Below is a small trained network, with its code and all its weights. Each question gives an input and a class and asks what happens when units are switched off, that is, made to give their printed mean instead of their output.

import numpy as np


def w(rows, s, z=0):
    codes = np.array(rows[::2]) - 128.0
    scale = np.full(codes.shape[1], s)
    scale[-1] = z or s
    return codes * scale


def f(y):
    return np.maximum(y, 0)


def log_softmax(a):
    a = a - a.max(-1, keepdims=True)
    return a - np.log(np.exp(a).sum(-1, keepdims=True))


def net(x, mask):
    res = np.array(x, float).reshape(1, 8) / 4 @ E
    y = f(res @ A[0][:, :-1].T + A[0][:, -1])
    res = res + np.where(mask, y, B[0][:, -1]) @ B[0][:, :-1]
    return log_softmax(res[-1] @ U[:, :-1].T + U[:, -1])


A, B = {}, {}
E = w([
[43,135,151,236,94,202,97,210],'x0',
[97,230,215,133,33,47,141,74],'x1',
[253,75,123,212,47,101,46,102],'x2',
[126,129,125,130,126,132,131,126],'x3',
[60,52,124,210,205,1,134,69],'x4',
[127,128,141,121,138,119,110,142],'x5',
[129,246,49,158,186,130,59,99],'x6',
[128,130,135,128,132,131,122,128],'x7',
],0.0088)
A[0] = w([
[82,129,159,201,112,166,95,168,27],'N0',
[101,219,192,143,53,113,172,91,34],'N1',
[119,38,213,82,82,127,164,158,58],'N2',
[213,76,96,204,81,105,76,103,21],'N3',
[54,128,135,245,117,187,121,182,88],'N4',
[150,114,66,115,139,192,116,155,137],'N5',
[159,67,118,106,190,181,130,143,10],'N6',
[143,77,65,138,158,176,161,126,22],'N7',
[114,50,195,139,87,129,243,138,64],'N8',
[117,232,83,163,181,128,85,101,109],'N9',
[58,163,128,86,161,135,210,133,14],'N10',
[168,172,140,69,72,202,93,169,20],'N11',
[51,127,91,111,182,116,192,119,106],'N12',
[149,77,85,137,200,181,133,177,32],'N13',
[68,68,133,209,186,46,116,93,2],'N14',
[211,111,96,80,186,90,170,71,73],'N15',
[59,143,96,96,168,156,169,140,52],'N16',
],0.011,0.0097)
B[0] = w([
[165,153,122,41,88,104,132,81,176],'N0',
[130,76,162,207,206,15,105,95,212],'N1',
[149,144,43,136,165,169,83,117,215],'N2',
[140,162,241,113,142,208,60,214,237],'N3',
[132,130,136,4,59,94,136,47,239],'N4',
[65,99,156,165,155,85,153,116,214],'N5',
[144,190,130,182,143,50,99,102,177],'N6',
[148,136,145,169,148,55,128,101,171],'N7',
[100,118,35,143,121,144,62,147,220],'N8',
[111,53,28,134,126,171,78,161,244],'N9',
[193,179,194,126,116,158,62,165,190],'N10',
[156,206,109,179,169,150,235,153,211],'N11',
[150,105,186,145,101,185,104,162,216],'N12',
[135,129,148,161,152,33,109,86,199],'N13',
[181,231,93,177,166,167,254,146,242],'N14',
[89,149,137,30,27,115,144,69,229],'N15',
[170,143,185,133,119,157,95,163,187],'N16',
],0.0094,0.011)
U = w([
[149,153,207,121,147,196,79,177,94],'0',
[151,187,87,149,163,167,253,149,117],'1',
[122,112,139,163,170,49,109,119,107],'2',
[129,139,113,20,107,129,149,100,99],'3',
[127,107,12,128,151,183,71,153,96],'4',
[115,100,135,124,144,158,154,147,254],'5',
],0.011,0.024)

Each question gives the input, the list of numbers given to net, and the class t.
The units are the neurons (one row each of A and B). Each row of codes is followed by its name. A weight is (code - 128) times the scale printed after its matrix; where a second scale follows, it is the last column's (A, B and U).
mask holds one flag per neuron, in row order. A switched-off neuron (its flag False) gives its mean, the last column of its row in B, instead of its output. The means were averaged over made-up inputs and are rounded, as every weight is.
A unit's drop is (log p(t) with every unit on - log p(t) with that unit switched off) / (log p(t) with every unit on - log p(t) with every unit switched off).
The circuit of an input: a set's keep is (log p(t) with only the set's units on - log p(t) with every unit switched off) / (log p(t) with every unit on - log p(t) with every unit switched off). Starting from the 12 units with the biggest drops (on a tie, the unit counted first), units are removed one at a time, each time the one whose removal leaves the highest keep (on an exact tie, the one counted first), for as long as the keep stays at least 0.8.
units of the circuit, in order: the units of the circuit, biggest drop first
unit that matters most: the unit with the biggest drop
top k neurons: the k neurons with the biggest drops, biggest first
drop of u: that unit's drop, to one decimal
input [3,-8,-3,7,7,3,1,-2], class 2: units of the circuit, in order -> [N13]
input [6,0,2,4,-5,-6,-4,1], class 3: top 2 neurons -> [N4; N14]
input [-5,0,0,-6,2,6,7,-8], class 4: top 2 neurons -> [N9; N4]
input [1,5,-2,-5,-6,6,-8,-8], class 4: units of the circuit, in order -> [N8; N2]
input [6,6,-7,-4,2,4,-7,-3], class 0: top 3 neurons -> [N10; N9; N12]
input [-2,-7,5,2,-7,2,6,-5], class 1: top 2 neurons -> [N11; N1]
input [6,2,4,-3,1,3,-4,-6], class 3: units of the circuit, in order -> [N4; N0]
input [7,6,-3,-6,-7,7,-8,-4], class 4: units of the circuit, in order -> [N8; N2]
input [-8,-5,-7,2,5,-3,-2,-3], class 3: top 3 neurons -> [N15; N3; N1]
input [-7,-1,4,-4,-3,-3,7,6], class 3: top 4 neurons -> [N15; N8; N2; N1]
input [3,6,-6,-2,8,-1,-6,1], class 1: top 2 neurons -> [N14; N3]
input [7,4,3,5,4,5,5,7], class 3: top 2 neurons -> [N4; N0]
input [7,-8,-3,5,1,3,-8,6], class 2: units of the circuit, in order -> [N13; N6]
input [-6,0,6,-4,1,3,-7,-4], class 4: units of the circuit, in order -> [N2]
input [-3,-3,-3,5,-1,5,-7,4], class 4: units of the circuit, in order -> [N2; N8]
input [-2,-6,-5,-5,6,-5,-1,3], class 1: top 3 neurons -> [N14; N3; N1]
input [-5,0,5,1,4,-1,0,6], class 0: top 2 neurons -> [N3; N4]
input [-5,8,-5,3,-6,0,-6,-2], class 2: top 2 neurons -> [N1; N14]
input [-7,8,4,5,1,-4,-4,6], class 2: top 2 neurons -> [N1; N4]
input [5,4,1,-7,-8,8,4,-5], class 1: units of the circuit, in order -> [N11]
input [-1,6,-7,6,6,-4,8,-2], class 4: top 2 neurons -> [N9; N3]
input [-7,-7,-1,2,-2,3,-7,2], class 2: top 4 neurons -> [N6; N13; N4; N7]
input [-4,-3,-1,5,-8,-8,-4,-6], class 1: drop of N11 -> 0.7
input [7,-4,4,-8,-8,-4,8,-6], class 1: drop of N8 -> 0.1
input [7,0,-6,5,4,7,-3,7], class 3: drop of N0 -> 0.3
input [-2,5,-7,3,-1,3,-5,-4], class 0: drop of N10 -> 0.6
input [-7,0,-2,-3,5,6,6,-1], class 3: unit that matters most -> N15
